Below is a small trained network, with its code and all its weights. Each question gives an input and a class and asks what happens when units are switched off, that is, made to give their printed mean instead of their output.

import numpy as np


def w(rows, s, z=0):
    codes = np.array(rows[::2]) - 128.0
    scale = np.full(codes.shape[1], s)
    scale[-1] = z or s
    return codes * scale


def f(y):
    return np.maximum(y, 0)


def log_softmax(a):
    a = a - a.max(-1, keepdims=True)
    return a - np.log(np.exp(a).sum(-1, keepdims=True))


def net(x, mask):
    res = np.array(x, float).reshape(1, 2) / 4 @ E
    y = f(res @ A[0][:, :-1].T + A[0][:, -1])
    res = res + np.where(mask, y, B[0][:, -1]) @ B[0][:, :-1]
    return log_softmax(res[-1] @ U[:, :-1].T + U[:, -1])


A, B = {}, {}
E = w([
[154,75,142,2,93],'x0',
[90,215,26,72,110],'x1',
],0.0071)
A[0] = w([
[128,124,152,133,131,91],'N1',
[126,176,104,248,129,89],'N2',
[138,119,133,101,117,100],'N3',
[129,153,110,191,151,77],'N4',
[123,195,62,100,121,92],'N5',
[141,84,130,59,122,79],'N6',
[131,107,163,151,129,82],'N7',
[136,54,201,175,129,102],'N8',
[117,130,121,118,132,253],'N9',
[123,106,164,147,122,123],'N10',
[120,145,127,157,131,243],'N11',
[131,92,173,150,130,97],'N12',
[136,123,122,130,122,253],'N13',
[140,116,145,144,119,87],'N14',
[138,109,151,141,121,72],'N15',
[119,157,95,111,123,91],'N16',
[123,148,117,191,128,51],'N17',
[130,87,141,41,123,76],'N18',
[137,102,136,69,128,64],'N19',
[118,195,62,103,120,78],'N20',
],0.014,0.0056)
B[0] = w([
[116,133,115,137,134,138],'N1',
[40,115,184,102,105,254],'N2',
[105,118,146,128,126,156],'N3',
[68,132,161,115,127,188],'N4',
[99,109,82,180,165,230],'N5',
[61,98,170,126,120,205],'N6',
[113,130,112,163,144,159],'N7',
[104,105,55,162,164,233],'N8',
[205,4,125,100,116,234],'N9',
[124,117,100,145,132,169],'N10',
[207,40,138,86,112,228],'N11',
[116,118,96,156,150,179],'N12',
[211,7,126,93,104,231],'N13',
[114,134,114,147,134,142],'N14',
[108,132,115,150,146,145],'N15',
[109,123,105,159,141,172],'N16',
[57,141,154,132,117,171],'N17',
[52,96,173,120,115,220],'N18',
[66,119,158,130,121,180],'N19',
[90,115,82,181,167,225],'N20',
],0.033,0.0068)
U = w([
[134,140,30,201,195,65],'0',
[71,144,235,77,91,98],'1',
[254,114,124,58,99,254],'2',
[155,183,135,114,126,86],'3',
],0.0093,0.0029)

Each question gives the input, the list of numbers given to net, and the class t.
The units are the neurons (one row each of A and B). Each row of codes is followed by its name. A weight is (code - 128) times the scale printed after its matrix; where a second scale follows, it is the last column's (A, B and U).
mask holds one flag per neuron, in row order. A switched-off neuron (its flag False) gives its mean, the last column of its row in B, instead of its output. The means were averaged over made-up inputs and are rounded, as every weight is.
A unit's drop is (log p(t) with every unit on - log p(t) with that unit switched off) / (log p(t) with every unit on - log p(t) with every unit switched off).
The circuit of an input: a set's keep is (log p(t) with only the set's units on - log p(t) with every unit switched off) / (log p(t) with every unit on - log p(t) with every unit switched off). Starting from the 12 units with the biggest drops (on a tie, the unit counted first), units are removed one at a time, each time the one whose removal leaves the highest keep (on an exact tie, the one counted first), for as long as the keep stays at least 0.8.
units of the circuit, in order: the units of the circuit, biggest drop first
k most important neurons: the k neurons with the biggest drops, biggest first
drop when u is switched off: that unit's drop, to one decimal
input [-1,-5], class 0: units of the circuit, in order	[N8]
input [-3,1], class 2: 2 most important neurons	[N18 N6]
input [4,-5], class 0: 2 most important neurons	[N8 N2]
input [-5,-4], class 1: 3 most important neurons	[N2 N5 N20]
input [7,7], class 0: 4 most important neurons	[N5 N20 N2 N16]
input [3,-4], class 0: 3 most important neurons	[N8 N2 N11]
input [-4,1], class 1: 2 most important neurons	[N2 N4]
input [-6,1], class 1: drop when N2 is switched off	0.1
input [-8,-5], class 1: drop when N2 is switched off	3.0
input [-5,0], class 1: drop when N2 is switched off	0.4
